Here is a tiny trained network, its code and every weight. The questions are about switching its units off for an input and a target symbol, where a switched-off unit gives its printed mean instead of its output.

import numpy as np


def w(rows, s, z=0):
    codes = np.array(rows[::2]) - 128.0
    scale = np.full(codes.shape[1], s)
    scale[-1] = z or s
    return codes * scale


def f(y):
    return y / 2 * (1 + np.tanh(0.7978845608 * (y + 0.044715 * y**3)))


def softmax(a):
    e = np.exp(a - a.max(-1, keepdims=True))
    return e / e.sum(-1, keepdims=True)


def log_softmax(a):
    a = a - a.max(-1, keepdims=True)
    return a - np.log(np.exp(a).sum(-1, keepdims=True))


def net(x, mask):
    ids = ['γδεζηθλμξσψω'.index(c) for c in x.split()]
    T = len(ids)
    res = E[ids] + P[:T]
    r = res
    for j in range(2):
        rows = slice(2 * j, 2 * j + 2)
        q, k, v = (r @ M[0][rows].T for M in (Q, K, V))
        z = softmax(np.where(np.tri(T) > 0, q @ k.T / 2**0.5, -1e9)) @ v
        o = O[0][rows]
        res = res + np.where(mask[j], z, o[:, -1]) @ o[:, :-1]
    y = f(res @ A[0][:, :-1].T + A[0][:, -1])
    res = res + np.where(mask[2:6], y, B[0][:, -1]) @ B[0][:, :-1]
    return log_softmax(res[-1] @ U[:, :-1].T + U[:, -1])


Q, K, V, O, A, B = {}, {}, {}, {}, {}, {}
E = w([
[127,158,25,146,176],'γ',
[120,165,33,119,166],'δ',
[39,159,114,129,98],'ε',
[105,157,14,118,184],'ζ',
[126,244,211,98,175],'η',
[169,111,162,140,198],'θ',
[131,84,183,176,204],'λ',
[108,133,27,122,158],'μ',
[175,119,139,181,149],'ξ',
[151,155,185,5,79],'σ',
[72,157,195,165,63],'ψ',
[133,17,163,71,120],'ω',
],0.018)
P = w([
[141,146,87,255,45],'0',
[116,154,83,202,88],'1',
[109,145,95,179,116],'2',
[102,142,110,151,130],'3',
[101,137,120,130,148],'4',
[106,132,132,109,158],'5',
[106,128,144,82,168],'6',
[109,122,153,64,176],'7',
[110,113,167,43,187],'8',
[113,112,179,22,196],'9',
[116,115,165,52,167],'10',
],0.0088)
Q[0] = w([
[185,120,153,152,108],'h0',
[82,145,159,125,129],'h0',
[128,134,7,90,210],'h1',
[87,137,173,118,80],'h1',
],0.018)
K[0] = w([
[121,164,106,145,88],'h0',
[68,163,138,123,220],'h0',
[186,97,254,71,196],'h1',
[72,148,70,130,115],'h1',
],0.013)
V[0] = w([
[183,170,129,217,7],'h0',
[162,188,45,163,105],'h0',
[210,253,129,57,85],'h1',
[154,103,94,37,38],'h1',
],0.0076)
O[0] = w([
[73,60,218,64,245,119],'h0',
[119,53,104,83,239,151],'h0',
[94,217,179,81,250,141],'h1',
[19,82,100,10,255,4],'h1',
],0.0067,0.0016)
A[0] = w([
[144,230,174,135,78,39],'n0',
[144,103,94,118,244,125],'n1',
[55,135,51,116,135,5],'n2',
[96,181,93,176,181,93],'n3',
],0.011,0.0025)
B[0] = w([
[117,86,113,157,172,240],'n0',
[245,96,175,109,175,255],'n1',
[25,91,122,72,154,195],'n2',
[122,190,113,161,179,204],'n3',
],0.011,0.0067)
U = w([
[210,105,163,163,136,136],'γ',
[175,120,133,122,137,117],'δ',
[91,124,212,131,121,205],'ε',
[132,93,104,131,151,49],'ζ',
[160,240,154,143,139,107],'η',
[150,167,89,119,123,202],'θ',
[184,131,69,133,101,134],'λ',
[124,5,119,99,125,96],'μ',
[139,184,192,68,100,254],'ξ',
[112,142,141,97,157,50],'σ',
[135,128,135,113,125,103],'ψ',
[63,99,94,103,130,126],'ω',
],0.013,0.0041)

Each question gives the input, a string of symbols that net reads in full, and the target symbol t.
The units are the heads (2 rows each of Q, K, V and O) and the neurons (one row each of A and B). Each row of codes is followed by its name. A weight is (code - 128) times the scale printed after its matrix; where a second scale follows, it is the last column's (O, A, B and U).
mask holds one flag per unit, heads first, then neurons. A switched-off unit (its flag False) gives its mean, the last column of its rows in O or B, instead of its output. The means were averaged over made-up inputs and are rounded, as every weight is.
A unit's drop is (log p(t) with every unit on - log p(t) with that unit switched off) / (log p(t) with every unit on - log p(t) with every unit switched off).
The circuit of an input: a set's keep is (log p(t) with only the set's units on - log p(t) with every unit switched off) / (log p(t) with every unit on - log p(t) with every unit switched off). Starting from all 6 units, units are removed one at a time, each time the one whose removal leaves the highest keep (on an exact tie, the one counted first), for as long as the keep stays at least 0.8.
units of the circuit, in order: the units of the circuit, biggest drop first
most important unit: the unit with the biggest drop
top k neurons: the k neurons with the biggest drops, biggest first
drop when u is switched off: that unit's drop, to one decimal
input ε η σ θ ζ μ ψ λ δ, target λ: units of the circuit, in order -> (h1 h0)
input λ μ δ δ, target λ: units of the circuit, in order -> (h1)
input ψ δ θ μ ψ σ ψ σ ψ ζ γ, target σ: units of the circuit, in order -> (h1 n2 n1 n3)
input ψ γ ε ψ θ σ θ ζ δ λ μ, target λ: units of the circuit, in order -> (h1 h0)
input ω ζ σ ε ψ γ ω δ, target ω: units of the circuit, in order -> (h1 n2)
input η ψ ψ δ σ γ, target σ: units of the circuit, in order -> (n2 h1 n1 n3)
input ε ξ μ θ λ σ ξ η δ, target η: units of the circuit, in order -> (h1 n3)
input γ ζ ζ μ, target μ: units of the circuit, in order -> (h0 n2 n1)
input η σ μ δ, target σ: units of the circuit, in order -> (n2 h1 n1)
input σ σ ξ γ ψ ω ζ, target ω: units of the circuit, in order -> (n2 h1)
input ω ψ η σ σ η ω ε, target ω: top 3 neurons -> (n1 n2 n0)
input σ σ θ ζ λ λ ψ μ ω μ, target ω: units of the circuit, in order -> (h0 h1 n2)
input σ ω μ, target ω: units of the circuit, in order -> (n2 h1)
input σ λ ω ψ ω ζ ξ ψ ζ δ, target ω: most important unit -> h0
input η ξ ω γ, target ω: units of the circuit, in order -> (h1 n2)
input ξ η ζ, target η: top 2 neurons -> (n3 n0)
input γ γ γ, target γ: top 2 neurons -> (n1 n3)
input δ ζ ψ λ ψ σ ψ ξ μ, target σ: top 2 neurons -> (n2 n1)
input ψ η ψ δ, target η: top 2 neurons -> (n3 n0)
input ψ ψ ε, target ω: most important unit -> n1
input ψ ψ ψ γ ψ ψ λ σ ψ ξ ζ, target σ: drop when h0 is switched off -> -0.1
input ω ζ σ ψ ψ ξ λ μ μ ζ, target λ: drop when h1 is switched off -> 1.0
input ω λ σ ψ ε ε λ ω ζ, target ω: drop when n2 is switched off -> 0.9
